Below is a small trained network, with its code and all its weights. Each question gives an input and a class and asks what happens when units are switched off, that is, made to give their printed mean instead of their output.

import numpy as np


def w(rows, s, z=0):
    codes = np.array(rows[::2]) - 128.0
    scale = np.full(codes.shape[1], s)
    scale[-1] = z or s
    return codes * scale


def norm(h):
    return h / np.sqrt((h * h).mean(-1, keepdims=True) + 1e-5)


def f(y):
    return np.maximum(y, 0)


def log_softmax(a):
    a = a - a.max(-1, keepdims=True)
    return a - np.log(np.exp(a).sum(-1, keepdims=True))


def net(x, mask):
    res = np.array(x, float).reshape(1, 3) / 4 @ E
    u = 0
    for l in range(3):
        y = f(norm(res) @ A[l][:, :-1].T + A[l][:, -1])
        res = res + np.where(mask[u : u + 8], y, B[l][:, -1]) @ B[l][:, :-1]
        u += 8
    return log_softmax(norm(res)[-1] @ U[:, :-1].T + U[:, -1])


A, B = {}, {}
E = w([
[72,65,175,94,41,56,75,161],'x0',
[134,155,89,153,151,152,1,116],'x1',
[188,27,125,138,145,240,124,100],'x2',
],0.014)
A[0] = w([
[126,170,130,125,120,84,159,119,55],'0.n1',
[126,117,127,127,135,152,144,140,94],'0.n2',
[110,206,129,127,119,39,157,135,100],'0.n3',
[127,116,136,123,111,90,109,108,75],'0.n4',
[128,193,118,135,143,134,2,123,86],'0.n5',
[105,198,128,126,114,35,46,133,2],'0.n6',
[105,73,137,128,84,45,51,137,133],'0.n7',
[130,178,133,121,141,138,96,119,90],'0.n8',
],0.034,0.0099)
B[0] = w([
[71,215,148,88,142,189,191,130,181],'0.n1',
[173,123,175,148,134,156,139,128,147],'0.n2',
[111,169,199,162,139,64,175,165,252],'0.n3',
[107,90,87,218,143,187,96,170,157],'0.n4',
[165,212,133,62,158,163,64,151,231],'0.n5',
[149,129,77,193,83,78,87,2,240],'0.n6',
[98,55,175,36,128,137,119,133,250],'0.n7',
[67,1,111,163,117,152,135,213,166],'0.n8',
],0.039,0.025)
A[1] = w([
[142,144,39,124,164,187,71,181,110],'1.n1',
[166,121,86,122,108,82,136,154,61],'1.n2',
[173,163,75,120,101,83,132,96,3],'1.n3',
[178,68,124,210,128,159,240,82,84],'1.n4',
[131,113,96,134,146,95,142,126,13],'1.n5',
[195,170,58,189,153,194,110,232,41],'1.n6',
[230,118,109,155,106,193,200,27,136],'1.n7',
[91,181,131,207,123,63,255,173,66],'1.n8',
],0.029,0.0047)
B[1] = w([
[162,146,170,149,175,156,154,175,205],'1.n1',
[87,128,99,141,192,111,115,107,128],'1.n2',
[97,33,135,138,155,136,121,131,141],'1.n3',
[162,77,49,89,146,10,135,180,202],'1.n4',
[154,114,182,134,127,125,132,108,128],'1.n5',
[177,131,130,252,159,198,165,116,210],'1.n6',
[186,79,59,165,155,89,109,140,206],'1.n7',
[42,204,112,136,123,92,222,251,250],'1.n8',
],0.034,0.022)
A[2] = w([
[144,155,58,132,65,80,102,42,5],'2.n1',
[131,91,77,149,99,118,152,136,70],'2.n2',
[173,199,13,24,80,190,131,103,18],'2.n3',
[179,144,97,117,114,124,205,80,91],'2.n4',
[165,121,73,132,103,86,158,112,67],'2.n5',
[146,183,107,141,139,168,168,102,147],'2.n6',
[158,149,58,123,88,77,115,47,3],'2.n7',
[91,2,65,91,114,152,191,123,70],'2.n8',
],0.033,0.0046)
B[2] = w([
[90,149,108,223,80,145,73,118,190],'2.n1',
[132,129,126,127,121,95,92,95,178],'2.n2',
[161,173,124,53,167,63,253,71,149],'2.n3',
[131,169,54,79,62,177,123,156,155],'2.n4',
[142,130,91,92,108,99,129,87,190],'2.n5',
[178,92,160,159,83,130,207,76,198],'2.n6',
[87,139,96,206,112,109,83,108,193],'2.n7',
[70,42,126,177,76,185,173,158,253],'2.n8',
],0.035,0.015)
U = w([
[75,172,143,166,96,80,31,52,151],'0',
[137,154,123,105,114,120,156,100,5],'1',
[214,179,143,186,183,170,137,153,138],'2',
[63,24,168,77,87,145,141,149,125],'3',
[168,68,48,157,128,70,143,165,145],'4',
[162,162,160,6,169,143,74,113,119],'5',
[56,200,146,155,104,72,227,182,156],'6',
],0.02,0.011)

Each question gives the input, the list of numbers given to net, and the class t.
The units are the neurons (one row each of A and B). Each row of codes is followed by its name. A weight is (code - 128) times the scale printed after its matrix; where a second scale follows, it is the last column's (A, B and U).
mask holds one flag per neuron, layer by layer. A switched-off neuron (its flag False) gives its mean, the last column of its row in B, instead of its output. The means were averaged over made-up inputs and are rounded, as every weight is.
A unit's drop is (log p(t) with every unit on - log p(t) with that unit switched off) / (log p(t) with every unit on - log p(t) with every unit switched off).
The circuit of an input: a set's keep is (log p(t) with only the set's units on - log p(t) with every unit switched off) / (log p(t) with every unit on - log p(t) with every unit switched off). Starting from the 12 units with the biggest drops (on a tie, the unit counted first), units are removed one at a time, each time the one whose removal leaves the highest keep (on an exact tie, the one counted first), for as long as the keep stays at least 0.8.
units of the circuit, in order: the units of the circuit, biggest drop first
unit that matters most: the unit with the biggest drop
top k neurons: the k neurons with the biggest drops, biggest first
top k neurons in layer l: the k neurons of layer l with the biggest drops, biggest first
drop of u: that unit's drop, to one decimal
input [2,-1,-1], class 3: units of the circuit, in order : 0.n7
input [8,-3,-4], class 3: top 2 neurons in layer 0 : 0.n7; 0.n5
input [-6,1,5], class 4: top 3 neurons : 0.n5; 0.n3; 0.n7
input [-8,-6,0], class 4: top 4 neurons : 0.n3; 0.n7; 0.n5; 1.n7
input [-2,-4,4], class 4: top 2 neurons : 0.n5; 0.n3
input [4,6,-1], class 0: top 2 neurons in layer 2 : 2.n1; 2.n7
input [-7,7,-6], class 2: top 2 neurons : 0.n5; 0.n7
input [-6,-2,8], class 4: top 2 neurons : 0.n5; 0.n3
input [-3,2,5], class 2: top 2 neurons : 0.n7; 0.n3
input [-4,3,4], class 2: top 3 neurons : 0.n7; 0.n6; 0.n3
input [-3,6,-3], class 2: top 3 neurons : 0.n5; 0.n7; 0.n8
input [0,3,7], class 2: top 3 neurons : 0.n7; 0.n6; 0.n3
input [3,-1,4], class 3: top 2 neurons : 0.n5; 0.n6
input [-5,8,-5], class 2: unit that matters most : 0.n5
input [6,-7,8], class 3: top 3 neurons : 0.n5; 0.n3; 0.n6
input [-7,-1,1], class 4: top 4 neurons : 0.n5; 0.n3; 0.n7; 1.n4
input [-5,7,-7], class 0: top 2 neurons : 0.n6; 0.n5
input [-7,-6,4], class 4: top 2 neurons in layer 0 : 0.n5; 0.n3
input [-8,-8,5], class 4: top 3 neurons : 0.n5; 0.n3; 0.n7
input [4,-4,4], class 3: unit that matters most : 0.n5
input [1,-1,7], class 4: drop of 0.n3 : 1.7
input [0,-5,8], class 4: drop of 0.n7 : 1.2
input [-2,7,-7], class 0: drop of 0.n5 : 0.0
input [8,-7,-3], class 3: drop of 1.n1 : 0.1
